After every row comes roughly how far along a hidden order it lies, from 0 to 30.
[  2 -31   8 -20   9  48   7 -32 -52 -10  10  -6   0  10  50  -2  18   6
  28  -5   2 -13  -1  11  15 -21   0 -15  23] => 17
[-15  -2  -3  10 -12 -18  -4  20 -16   7  -7   5   1   0   3  14 -14  13
  -5   4  -2  17  -1 -20   1  35  -8  -4 -12] => 25
[-18 -19  -6  21 -17  11  24   9  -7   7   2   0   6  -5 -26 -18   8  25
   5  -3 -12  -9  -7   4   2   1   8   9  11] => 10
[ 24   3   5 -12  -5  -8   3   8  -1   3  -1   0  -5   0   7  -6  -4 -31
  -8   8 -14 -19   6 -13  -1  13  -3  10   1] => 30
[-34  18  -7  25   6 -13   8  23  14   5  11  11  -1   4 -40  12  -7  20
   8 -11 -10  10 -15  -8   0   0  -4   7 -12] => 11
[-37  -5  15  30   1  14   4 -14  -8  -6   1  -3  -2  22 -12  21   2 -12
  17  -9  -1  -8 -13   2   7   1  21  -5  22] => 0
[-11  -7 -17  32   0  16  16  30 -16   6  13  -6   9  -1 -12  -4   2  19
   1  -2   2  -1  -1 -12   9  -2 -14   4   3] => 16
[-17   4  -3  34  -1   3  -4  13   4  17   2   0   7 -26  -6  29   1  14
  11 -15  15  -4  -2  -4   0  16  12   6   1] => 17
[ -3  -2   1  -8   2  -6  -9 -16 -36   3   2  -2  -2  11  -3  -1  -9  14
  11   3  -2  -3  17  -4  11 -24 -21  -6   1] => 25
[ 18   6   1  23 -22   7   5   1 -19  -1   6  -3   3   5   0  30 -11  42
   0   0 -18  -3   5  12   0 -16  12  -7   4] => 11
[-26  -3   5  36  10  33   2  10 -21   5  13  -8   6  -2 -22  -2  11  30
  20 -11   9  -5 -17  -3   2 -22   8  -2  14] => 3

[  7  -6  -1   2  -7   7   0  -3 -13  -6  17  -5  -7  -5   2   3  29  -4
  -2  -5  13   0  15   0  -6   2  -5 -17  20  24   3   3 -16 -10] => 30
[  8  -9 -14   6 -13   1 -11   0 -16   2  22 -11  -6   5   8 -20  11   4
   1  -8  14   3 -10   0   3  -3  -2  -5  14  -1   0  -1  -4  -9] => 19
[  1  -1  -7   6  -4  -7  -5   2   2  10   0  -4   5  10 -11 -16 -15   8
   3  -5  -9   5 -26   2   6  -4   7   6  -4 -37  -3   0  15   5] => 5
[  2  -2 -10   5  -5  -7  -4   2   2  13   2  -6   5   9  -4 -19 -14   9
   3  -5  -5   5 -30   3   4  -4   7   5  -4 -63  -4   0  13   3] => 6
[  1  -4  -8   4  -4  -7  -6   3   9  14  -3  -4   5  11  -7 -21 -18   9
   5  -4 -10   5 -36   0   8  -6   7   9  -7 -38  -2  -1  25   7] => 0
[  0  -1  -2   3  -5  -5  -3   0  -4   9   9  -5   3   7  -6  -8  -6   7
   2  -5  -6   6 -18   4   3  -2   6   2   1 -14  -4   1   9   1] => 12
[ -2   1  -2   2  -1  -7  -4   1   7  15  -8   0   7   8 -12  -6 -15   6
   3  -2 -16   4 -22   3   6  -2   7   7  -8 -27  -3   2  17   5] => 5
[  4  -5   2   1  -3   7   2  -4 -12  -7  14  -6  -5  -5   0   7  26  -4
  -1  -3   7   0  15  -1  -4   2  -4 -16  18  27   3   2 -10 -10] => 29
[  3  -5 -13   5  -7  -7  -6   5   5  15   6  -7   4  11  -3 -25 -15  11
   4  -6  -5   5 -35   0   5  -6   7  12  -4 -50  -3  -2  24   6] => 0
[ -1   0   8   3  -5  -5  -3   0  -4  11   4  -2   2   5  -8  -4 -11   7
   2  -4  -6   5 -13   4   3  -2   5   2  -2 -12  -3   2   9   1] => 12
[  3  -3 -12   5  -6  -7  -6   2  -3  13   7  -6   3   9  -3 -21  -9   9
   3  -6  -2   5 -29   2   6  -4   5   6  -2 -32  -4  -1  15   1] => 6
[ -4  -2  11   0   1   2  -1  -4   1   3  -5   3   2  -2 -13  18   4   1
   0   1 -14   2   0   1   2   3   1  -5   3  19   2   5  -3   0] => 19
